Below are the code and all the weights of a small trained network. Each question names an input and a target symbol and asks about switching units off, where a switched-off unit gives its printed mean instead of its output.

import numpy as np


def w(rows, s, z=0):
    codes = np.array(rows[::2]) - 128.0
    scale = np.full(codes.shape[1], s)
    scale[-1] = z or s
    return codes * scale


def norm(h):
    return h / np.sqrt((h * h).mean(-1, keepdims=True) + 1e-5)


def f(y):
    return y / 2 * (1 + np.tanh(0.7978845608 * (y + 0.044715 * y**3)))


def softmax(a):
    e = np.exp(a - a.max(-1, keepdims=True))
    return e / e.sum(-1, keepdims=True)


def log_softmax(a):
    a = a - a.max(-1, keepdims=True)
    return a - np.log(np.exp(a).sum(-1, keepdims=True))


def net(x, mask):
    ids = ['βγεζηλμξπστψω'.index(c) for c in x.split()]
    T = len(ids)
    res = E[ids] + P[:T]
    q, k, v = (norm(res) @ M[0].T for M in (Q, K, V))
    z = softmax(np.where(np.tri(T) > 0, q @ k.T / 2**0.5, -1e9)) @ v
    res = res + np.where(mask[0], z, O[0][:, -1]) @ O[0][:, :-1]
    y = f(norm(res) @ A[0][:, :-1].T + A[0][:, -1])
    res = res + np.where(mask[1:17], y, B[0][:, -1]) @ B[0][:, :-1]
    return log_softmax(norm(res)[-1] @ U[:, :-1].T + U[:, -1])


Q, K, V, O, A, B = {}, {}, {}, {}, {}, {}
E = w([
[98,132,194,133,191],'β',
[79,40,161,182,157],'γ',
[125,50,112,59,174],'ε',
[84,8,125,85,207],'ζ',
[31,141,121,26,123],'η',
[235,132,196,219,125],'λ',
[168,133,193,5,93],'μ',
[180,213,70,128,114],'ξ',
[100,130,196,133,191],'π',
[101,132,197,126,200],'σ',
[117,119,232,173,61],'τ',
[41,196,188,157,123],'ψ',
[214,88,127,97,34],'ω',
],0.021)
P = w([
[203,158,213,67,239],'0',
[202,212,244,96,187],'1',
[179,198,229,111,174],'2',
[160,192,211,119,162],'3',
[148,179,192,124,158],'4',
[141,166,179,134,149],'5',
[131,157,164,141,142],'6',
[123,150,142,140,135],'7',
[116,135,124,143,130],'8',
[106,123,103,147,121],'9',
[101,112,78,147,110],'10',
[93,95,53,155,97],'11',
[76,90,9,156,75],'12',
[81,61,24,142,124],'13',
],0.011)
Q[0] = w([
[55,102,135,136,235],'head 0',
[108,165,114,20,248],'head 0',
],0.011)
K[0] = w([
[43,112,53,172,2],'head 0',
[110,135,75,190,95],'head 0',
],0.0089)
V[0] = w([
[205,130,224,53,253],'head 0',
[102,31,157,100,184],'head 0',
],0.0049)
O[0] = w([
[86,32,2,104,167,254],'head 0',
[80,96,173,147,81,143],'head 0',
],0.0079,0.0063)
A[0] = w([
[188,84,124,172,152,56],'neuron 0',
[119,125,150,21,152,69],'neuron 1',
[52,77,157,106,195,48],'neuron 2',
[170,120,199,81,140,124],'neuron 3',
[178,103,134,130,52,3],'neuron 4',
[206,150,62,204,137,69],'neuron 5',
[144,108,115,189,197,37],'neuron 6',
[172,132,147,60,25,76],'neuron 7',
[217,147,64,100,124,225],'neuron 8',
[187,52,110,107,81,237],'neuron 9',
[120,176,148,198,101,117],'neuron 10',
[156,168,196,131,25,159],'neuron 11',
[214,134,154,130,58,128],'neuron 12',
[180,218,76,125,102,101],'neuron 13',
[122,10,104,106,131,25],'neuron 14',
[172,212,62,125,163,100],'neuron 15',
],0.012,0.0032)
B[0] = w([
[110,154,123,57,203,137],'neuron 0',
[125,117,134,181,35,167],'neuron 1',
[168,60,54,103,109,255],'neuron 2',
[88,217,138,209,58,169],'neuron 3',
[163,65,85,121,165,130],'neuron 4',
[78,156,188,216,157,165],'neuron 5',
[142,144,88,42,104,169],'neuron 6',
[212,63,65,120,72,141],'neuron 7',
[113,202,117,182,116,187],'neuron 8',
[166,157,191,168,131,175],'neuron 9',
[151,192,215,124,142,136],'neuron 10',
[57,18,92,111,160,136],'neuron 11',
[148,1,54,129,210,138],'neuron 12',
[69,103,116,202,143,163],'neuron 13',
[102,180,166,124,176,176],'neuron 14',
[72,103,4,156,32,167],'neuron 15',
],0.0089,0.009)
U = w([
[130,81,61,85,184,92],'β',
[96,55,189,168,94,110],'γ',
[128,111,110,114,131,70],'ε',
[108,161,58,167,109,252],'ζ',
[157,128,138,113,105,86],'η',
[247,86,84,166,117,48],'λ',
[82,138,104,27,51,112],'μ',
[182,214,117,49,128,194],'ξ',
[150,124,110,108,105,64],'π',
[191,121,127,100,24,214],'σ',
[155,146,192,101,109,144],'τ',
[69,194,183,82,113,195],'ψ',
[200,145,153,195,186,119],'ω',
],0.011,0.0038)

Each question gives the input, a string of symbols that net reads in full, and the target symbol t.
The units are the heads (2 rows each of Q, K, V and O) and the neurons (one row each of A and B). Each row of codes is followed by its name. A weight is (code - 128) times the scale printed after its matrix; where a second scale follows, it is the last column's (O, A, B and U).
mask holds one flag per unit, heads first, then neurons. A switched-off unit (its flag False) gives its mean, the last column of its rows in O or B, instead of its output. The means were averaged over made-up inputs and are rounded, as every weight is.
A unit's drop is (log p(t) with every unit on - log p(t) with that unit switched off) / (log p(t) with every unit on - log p(t) with every unit switched off).
The circuit of an input: a set's keep is (log p(t) with only the set's units on - log p(t) with every unit switched off) / (log p(t) with every unit on - log p(t) with every unit switched off). Starting from the 12 units with the biggest drops (on a tie, the unit counted first), units are removed one at a time, each time the one whose removal leaves the highest keep (on an exact tie, the one counted first), for as long as the keep stays at least 0.8.
units of the circuit, in order: the units of the circuit, biggest drop first
most important unit: the unit with the biggest drop
k most important neurons: the k neurons with the biggest drops, biggest first
drop when u is switched off: that unit's drop, to one decimal
input β β σ, target β: units of the circuit, in order : (head 0; neuron 2)
input γ γ π, target γ: units of the circuit, in order : (head 0; neuron 1)
input ξ γ ξ ξ λ ξ π, target ξ: units of the circuit, in order : (head 0; neuron 13; neuron 6; neuron 5)
input β μ τ ξ β β, target β: most important unit : neuron 2
input β ξ ξ π, target ξ: 3 most important neurons : (neuron 5; neuron 13; neuron 3)
input β β η ω γ ε, target γ: units of the circuit, in order : (neuron 1; head 0; neuron 9)
input β ε λ τ σ γ μ β ε β λ τ π, target ψ: units of the circuit, in order : (head 0; neuron 10)
input β β π τ ψ τ ω, target λ: units of the circuit, in order : (neuron 9; neuron 12)
input ξ ξ ω π ξ β π, target β: 4 most important neurons : (neuron 2; neuron 9; neuron 8; neuron 15)
input β β β γ β, target γ: 3 most important neurons : (neuron 3; neuron 15; neuron 2)
input β β β η γ ε π λ τ γ β, target γ: 4 most important neurons : (neuron 2; neuron 14; neuron 0; neuron 15)
input β μ β η β β ζ ξ σ, target ξ: 2 most important neurons : (neuron 5; neuron 13)
input ε π ε σ γ λ τ ξ σ, target ξ: 3 most important neurons : (neuron 13; neuron 5; neuron 15)
input μ σ β γ β β ξ τ ε β γ π ω, target λ: 2 most important neurons : (neuron 9; neuron 15)
input γ ξ ψ β ξ ξ ξ ξ ξ β λ, target ω: most important unit : neuron 5
input β ε ξ τ ε λ η γ β β β ψ, target ψ: 2 most important neurons : (neuron 10; neuron 15)
input ξ γ γ σ, target γ: drop when neuron 8 is switched off : -0.4
input β β π β ζ ω β λ γ, target β: drop when neuron 5 is switched off : 0.3
input η σ β β β τ ξ λ ψ, target ψ: drop when neuron 8 is switched off : 0.0
input β ε η β β β β β β π, target β: most important neuron : (neuron 15)
